Below is a small trained network, with its code and all its weights. Each question gives an input and a target symbol and asks what happens when units are switched off, that is, made to give their printed mean instead of their output.

import numpy as np


def w(rows, s, z=0):
    codes = np.array(rows[::2]) - 128.0
    scale = np.full(codes.shape[1], s)
    scale[-1] = z or s
    return codes * scale


def f(y):
    return y / 2 * (1 + np.tanh(0.7978845608 * (y + 0.044715 * y**3)))


def softmax(a):
    e = np.exp(a - a.max(-1, keepdims=True))
    return e / e.sum(-1, keepdims=True)


def log_softmax(a):
    a = a - a.max(-1, keepdims=True)
    return a - np.log(np.exp(a).sum(-1, keepdims=True))


def net(x, mask):
    ids = ['ΔΣαβζηλξτφψ'.index(c) for c in x.split()]
    T = len(ids)
    res = E[ids] + P[:T]
    u = 0
    for l in range(3):
        q, k, v = (res @ M[l].T for M in (Q, K, V))
        z = softmax(np.where(np.tri(T) > 0, q @ k.T / 4**0.5, -1e9)) @ v
        res = res + np.where(mask[u], z, O[l][:, -1]) @ O[l][:, :-1]
        u += 1
        y = f(res @ A[l][:, :-1].T + A[l][:, -1])
        res = res + np.where(mask[u : u + 8], y, B[l][:, -1]) @ B[l][:, :-1]
        u += 8
    return log_softmax(res[-1] @ U[:, :-1].T + U[:, -1])


Q, K, V, O, A, B = {}, {}, {}, {}, {}, {}
E = w([
[35,153,161],'Δ',
[71,130,141],'Σ',
[123,152,116],'α',
[133,154,199],'β',
[92,191,149],'ζ',
[237,153,146],'η',
[82,137,251],'λ',
[68,173,173],'ξ',
[109,141,141],'τ',
[189,158,209],'φ',
[166,126,129],'ψ',
],0.014)
P = w([
[103,89,143],'0',
[166,241,96],'1',
[118,211,124],'2',
[73,189,90],'3',
[59,231,103],'4',
[55,174,89],'5',
[32,169,66],'6',
[11,170,87],'7',
[3,125,64],'8',
],0.0037)
Q[0] = w([
[122,254,82],'0.h0',
[215,65,116],'0.h0',
[173,58,51],'0.h0',
[28,121,230],'0.h0',
],0.0089)
K[0] = w([
[155,78,208],'0.h0',
[115,150,190],'0.h0',
[83,241,145],'0.h0',
[183,94,3],'0.h0',
],0.014)
V[0] = w([
[187,97,82],'0.h0',
[206,2,80],'0.h0',
[232,128,49],'0.h0',
[174,82,53],'0.h0',
],0.008)
O[0] = w([
[134,136,114,85],'0.h0',
[140,254,199,4],'0.h0',
[156,161,100,109],'0.h0',
[156,157,79,27],'0.h0',
],0.0089,0.0036)
A[0] = w([
[254,59,61,157],'0.n0',
[208,101,88,254],'0.n1',
[165,225,139,166],'0.n2',
[168,69,150,181],'0.n3',
[77,31,58,189],'0.n4',
[119,209,117,84],'0.n5',
[34,133,181,17],'0.n6',
[110,200,152,40],'0.n7',
],0.0081,0.0062)
B[0] = w([
[86,203,100,206],'0.n0',
[83,84,214,254],'0.n1',
[74,119,101,199],'0.n2',
[48,150,141,216],'0.n3',
[154,254,125,235],'0.n4',
[104,145,99,126],'0.n5',
[81,196,61,137],'0.n6',
[136,189,161,116],'0.n7',
],0.0082,0.004)
Q[1] = w([
[149,172,162],'1.h0',
[3,146,164],'1.h0',
[134,183,176],'1.h0',
[47,46,187],'1.h0',
],0.0068)
K[1] = w([
[146,186,155],'1.h0',
[43,138,255],'1.h0',
[128,207,137],'1.h0',
[90,135,40],'1.h0',
],0.0088)
V[1] = w([
[138,200,190],'1.h0',
[6,102,254],'1.h0',
[219,4,164],'1.h0',
[80,240,185],'1.h0',
],0.0069)
O[1] = w([
[74,51,139,170],'1.h0',
[187,113,97,245],'1.h0',
[127,252,133,71],'1.h0',
[123,49,104,206],'1.h0',
],0.013,0.011)
A[1] = w([
[169,61,157,46],'1.n0',
[134,89,127,184],'1.n1',
[171,160,254,3],'1.n2',
[165,47,176,228],'1.n3',
[250,221,148,52],'1.n4',
[138,85,152,55],'1.n5',
[58,136,208,211],'1.n6',
[169,224,110,91],'1.n7',
],0.01,0.0043)
B[1] = w([
[82,144,104,184],'1.n0',
[147,157,125,185],'1.n1',
[101,192,61,124],'1.n2',
[138,205,144,250],'1.n3',
[4,129,153,126],'1.n4',
[84,120,84,157],'1.n5',
[151,75,162,138],'1.n6',
[13,208,205,125],'1.n7',
],0.011,0.017)
Q[2] = w([
[162,216,231],'2.h0',
[171,1,112],'2.h0',
[174,52,75],'2.h0',
[113,73,101],'2.h0',
],0.0086)
K[2] = w([
[102,62,61],'2.h0',
[78,172,161],'2.h0',
[143,223,106],'2.h0',
[254,66,105],'2.h0',
],0.0083)
V[2] = w([
[30,175,198],'2.h0',
[219,98,141],'2.h0',
[125,168,1],'2.h0',
[118,92,110],'2.h0',
],0.0094)
O[2] = w([
[224,43,201,178],'2.h0',
[1,160,78,7],'2.h0',
[210,133,73,193],'2.h0',
[118,70,53,192],'2.h0',
],0.0092,0.0011)
A[2] = w([
[101,47,2,7],'2.n0',
[130,107,146,131],'2.n1',
[42,173,227,34],'2.n2',
[45,167,180,2],'2.n3',
[121,169,164,33],'2.n4',
[6,151,190,72],'2.n5',
[22,151,188,131],'2.n6',
[186,115,69,109],'2.n7',
],0.0067,0.0065)
B[2] = w([
[73,132,124,168],'2.n0',
[143,149,154,154],'2.n1',
[178,78,156,72],'2.n2',
[160,24,131,29],'2.n3',
[2,61,169,4],'2.n4',
[143,74,74,127],'2.n5',
[30,15,56,231],'2.n6',
[150,152,112,199],'2.n7',
],0.0062,0.0012)
U = w([
[171,166,200,179],'Δ',
[177,177,71,68],'Σ',
[84,69,89,19],'α',
[183,102,115,74],'β',
[135,181,178,253],'ζ',
[156,126,118,82],'η',
[84,202,112,127],'λ',
[151,2,195,134],'ξ',
[98,103,113,69],'τ',
[95,139,117,107],'φ',
[141,149,162,169],'ψ',
],0.0095,0.0055)

Each question gives the input, a string of symbols that net reads in full, and the target symbol t.
The units are the heads (4 rows each of Q, K, V and O) and the neurons (one row each of A and B). Each row of codes is followed by its name. A weight is (code - 128) times the scale printed after its matrix; where a second scale follows, it is the last column's (O, A, B and U).
mask holds one flag per unit, layer by layer, with each layer's heads first. A switched-off unit (its flag False) gives its mean, the last column of its rows in O or B, instead of its output. The means were averaged over made-up inputs and are rounded, as every weight is.
A unit's drop is (log p(t) with every unit on - log p(t) with that unit switched off) / (log p(t) with every unit on - log p(t) with every unit switched off).
The circuit of an input: a set's keep is (log p(t) with only the set's units on - log p(t) with every unit switched off) / (log p(t) with every unit on - log p(t) with every unit switched off). Starting from the 12 units with the biggest drops (on a tie, the unit counted first), units are removed one at a time, each time the one whose removal leaves the highest keep (on an exact tie, the one counted first), for as long as the keep stays at least 0.8.
units of the circuit, in order: the units of the circuit, biggest drop first
most important unit: the unit with the biggest drop
k most important neurons: the k neurons with the biggest drops, biggest first
top k neurons in layer l: the k neurons of layer l with the biggest drops, biggest first
drop of u: that unit's drop, to one decimal
input η λ η, target ξ: 3 most important neurons : [0.n1 0.n3 0.n0]
input η ξ φ, target ξ: most important unit : 1.h0
input η ψ φ, target ξ: units of the circuit, in order : [1.h0 0.h0 2.h0]
input λ η η φ α, target Σ: units of the circuit, in order : [1.h0 0.h0]
input η λ β λ ξ Δ, target ξ: 2 most important neurons : [0.n0 1.n3]
input η η Δ φ α ξ ζ, target ξ: 3 most important neurons : [0.n0 1.n3 1.n0]
input λ λ λ η Δ τ τ λ, target Σ: units of the circuit, in order : [1.h0 0.h0 2.h0 0.n3]
input λ Δ η Δ ζ, target Σ: 3 most important neurons : [0.n3 1.n0 1.n5]
input λ ψ τ, target Σ: units of the circuit, in order : [1.h0 0.h0]
input λ η ξ β ζ, target Σ: 2 most important neurons : [0.n3 1.n0]
input ψ α φ ζ Δ, target α: 3 most important neurons : [1.n3 2.n6 0.n4]
input η η λ, target ξ: units of the circuit, in order : [1.h0 0.h0]
input η φ ζ, target ξ: 2 most important neurons : [1.n3 0.n0]
input λ ξ ψ λ α, target Σ: units of the circuit, in order : [1.h0 2.h0 0.h0]
input η ψ β, target ξ: most important neuron : [1.n6]
input η ξ Δ ψ φ λ λ, target ξ: 2 most important neurons : [0.n0 1.n6]
input η φ α η α Δ Δ, target ξ: 3 most important neurons : [1.n3 0.n0 1.n0]
input λ λ β, target Σ: 3 most important neurons : [1.n3 0.n6 0.n3]
input η Δ η λ ξ, target ξ: top 2 neurons in layer 0 : [0.n0 0.n1]
input η η λ Δ β η, target ξ: units of the circuit, in order : [0.h0]
input λ Δ Δ β φ τ, target Σ: drop of 1.n3 : 0.1
input λ φ ψ, target Σ: drop of 1.h0 : 2.5
input λ Δ λ λ λ ξ Σ, target Σ: drop of 0.h0 : 0.4
